Below is a small trained network, with its code and all its weights. Each question gives an input and a class and asks what happens when units are switched off, that is, made to give their printed mean instead of their output.

import numpy as np


def w(rows, s, z=0):
    codes = np.array(rows[::2]) - 128.0
    scale = np.full(codes.shape[1], s)
    scale[-1] = z or s
    return codes * scale


def norm(h):
    return h / np.sqrt((h * h).mean(-1, keepdims=True) + 1e-5)


def f(y):
    return np.maximum(y, 0)


def log_softmax(a):
    a = a - a.max(-1, keepdims=True)
    return a - np.log(np.exp(a).sum(-1, keepdims=True))


def net(x, mask):
    res = np.array(x, float).reshape(1, 2) / 4 @ E
    u = 0
    for l in range(2):
        y = f(norm(res) @ A[l][:, :-1].T + A[l][:, -1])
        res = res + np.where(mask[u : u + 15], y, B[l][:, -1]) @ B[l][:, :-1]
        u += 15
    return log_softmax(norm(res)[-1] @ U[:, :-1].T + U[:, -1])


A, B = {}, {}
E = w([
[197,135,69,172,196,40,131,130],'x0',
[187,183,1,86,170,110,65,110],'x1',
],0.006)
A[0] = w([
[104,188,36,39,17,125,35,146,102],'L0N0',
[74,164,61,56,94,213,3,82,111],'L0N1',
[166,103,202,136,222,176,159,198,76],'L0N2',
[139,201,128,108,102,221,79,43,2],'L0N3',
[196,248,100,136,132,113,87,57,142],'L0N4',
[252,133,49,111,174,129,72,81,67],'L0N5',
[31,78,183,144,89,146,137,196,85],'L0N6',
[90,166,68,72,54,179,70,79,10],'L0N7',
[156,175,97,57,158,202,89,76,170],'L0N8',
[180,68,147,158,126,120,171,167,83],'L0N9',
[94,206,179,68,50,242,107,119,148],'L0N10',
[129,24,203,125,96,126,170,101,129],'L0N11',
[76,155,148,107,20,141,75,100,157],'L0N12',
[93,121,89,126,107,216,21,153,25],'L0N13',
[225,81,158,177,92,37,165,193,185],'L0N14',
],0.0057,0.0034)
B[0] = w([
[123,153,217,223,126,146,228,60,237],'L0N0',
[182,95,97,57,199,182,139,177,248],'L0N1',
[171,149,144,199,145,119,188,118,165],'L0N2',
[196,176,1,6,122,189,102,144,174],'L0N3',
[88,138,132,135,160,62,84,170,230],'L0N4',
[52,92,139,178,105,95,14,180,250],'L0N5',
[38,168,125,182,119,156,95,97,226],'L0N6',
[189,187,101,48,92,220,104,119,191],'L0N7',
[77,102,188,223,117,105,153,82,226],'L0N8',
[129,127,104,60,138,174,91,117,169],'L0N9',
[207,121,116,143,100,122,75,76,255],'L0N10',
[113,126,109,67,143,128,180,138,223],'L0N11',
[171,173,76,157,155,159,64,109,211],'L0N12',
[150,111,42,17,179,213,104,144,174],'L0N13',
[134,103,93,49,148,140,100,146,235],'L0N14',
],0.0058,0.0062)
A[1] = w([
[81,109,153,98,67,126,152,62,214],'L1N0',
[136,124,170,212,79,118,144,72,40],'L1N1',
[102,214,127,108,144,85,220,124,33],'L1N2',
[65,95,133,145,128,122,175,61,159],'L1N3',
[101,143,80,102,186,113,112,135,211],'L1N4',
[127,162,159,144,195,53,133,171,135],'L1N5',
[95,105,119,249,136,42,2,195,44],'L1N6',
[58,122,181,196,117,213,122,132,189],'L1N7',
[57,147,147,177,178,69,59,164,78],'L1N8',
[156,110,158,153,77,210,170,139,31],'L1N9',
[117,157,179,215,83,102,126,54,14],'L1N10',
[93,170,143,212,85,99,123,34,3],'L1N11',
[140,128,198,48,63,200,149,126,137],'L1N12',
[128,80,162,149,129,203,154,150,158],'L1N13',
[133,183,174,197,32,134,104,81,66],'L1N14',
],0.0079,0.0037)
B[1] = w([
[99,102,155,154,176,224,195,162,176],'L1N0',
[174,192,201,150,61,104,177,51,144],'L1N1',
[96,96,46,124,176,166,41,180,135],'L1N2',
[117,175,154,225,64,177,82,135,168],'L1N3',
[143,107,194,175,73,83,186,117,212],'L1N4',
[167,145,114,49,128,102,107,86,184],'L1N5',
[15,192,38,68,1,120,40,242,255],'L1N6',
[186,107,136,47,105,29,166,119,214],'L1N7',
[107,159,116,88,19,37,91,181,212],'L1N8',
[181,161,81,119,162,132,88,112,154],'L1N9',
[125,233,171,225,55,112,222,80,149],'L1N10',
[184,170,228,251,51,93,186,89,152],'L1N11',
[183,98,83,134,210,42,60,122,193],'L1N12',
[95,153,49,147,107,169,79,123,177],'L1N13',
[106,162,159,192,94,151,217,161,160],'L1N14',
],0.007,0.0094)
U = w([
[56,204,48,41,34,36,13,223,252],'0',
[248,213,40,59,191,244,28,46,254],'1',
[99,204,164,80,214,127,134,130,2],'2',
[195,17,145,38,214,34,238,122,189],'3',
[34,42,103,206,197,187,190,206,234],'4',
[74,163,194,81,216,118,93,77,2],'5',
[186,216,207,255,57,158,237,52,243],'6',
[75,144,199,79,198,125,87,69,2],'7',
],0.009,0.0057)

Each question gives the input, the list of numbers given to net, and the class t.
The units are the neurons (one row each of A and B). Each row of codes is followed by its name. A weight is (code - 128) times the scale printed after its matrix; where a second scale follows, it is the last column's (A, B and U).
mask holds one flag per neuron, layer by layer. A switched-off neuron (its flag False) gives its mean, the last column of its row in B, instead of its output. The means were averaged over made-up inputs and are rounded, as every weight is.
A unit's drop is (log p(t) with every unit on - log p(t) with that unit switched off) / (log p(t) with every unit on - log p(t) with every unit switched off).
most important unit: the unit with the biggest drop
k most important neurons: the k neurons with the biggest drops, biggest first
top k neurons in layer l: the k neurons of layer l with the biggest drops, biggest first
input [2,-6], class 4: top 3 neurons in layer 0 -> (L0N11 L0N5 L0N0)
input [6,-3], class 3: 4 most important neurons -> (L0N5 L1N6 L0N14 L0N4)
input [0,-6], class 6: most important unit -> L0N1
input [0,-3], class 6: top 2 neurons in layer 1 -> (L1N6 L1N3)
input [4,-4], class 3: 3 most important neurons -> (L0N14 L1N6 L0N0)
input [-8,-4], class 6: top 3 neurons in layer 0 -> (L0N6 L0N14 L0N1)
input [-1,-3], class 6: top 2 neurons in layer 0 -> (L0N1 L0N6)
input [3,-4], class 4: 3 most important neurons -> (L0N5 L1N6 L0N1)
input [3,-8], class 4: top 4 neurons in layer 1 -> (L1N6 L1N0 L1N8 L1N3)
input [2,-7], class 4: 2 most important neurons -> (L0N11 L0N10)
input [6,-5], class 3: top 2 neurons in layer 0 -> (L0N5 L0N14)
input [3,-5], class 4: 2 most important neurons -> (L0N5 L1N6)
input [7,-8], class 4: top 2 neurons in layer 0 -> (L0N5 L0N4)
input [8,-4], class 3: most important unit -> L0N5
input [5,-7], class 4: top 3 neurons in layer 1 -> (L1N6 L1N8 L1N3)
input [-3,7], class 1: 2 most important neurons -> (L0N1 L0N7)
input [5,-5], class 3: top 4 neurons in layer 0 -> (L0N14 L0N0 L0N8 L0N5)
input [4,-8], class 4: 3 most important neurons -> (L0N11 L0N5 L1N6)
input [1,-1], class 3: 3 most important neurons -> (L1N6 L0N14 L0N0)
input [7,-4], class 3: most important unit -> L0N5
input [3,-3], class 3: 3 most important neurons -> (L0N14 L1N6 L0N0)
input [8,-6], class 3: 2 most important neurons -> (L0N5 L1N6)
input [5,-4], class 3: 2 most important neurons -> (L1N6 L0N5)
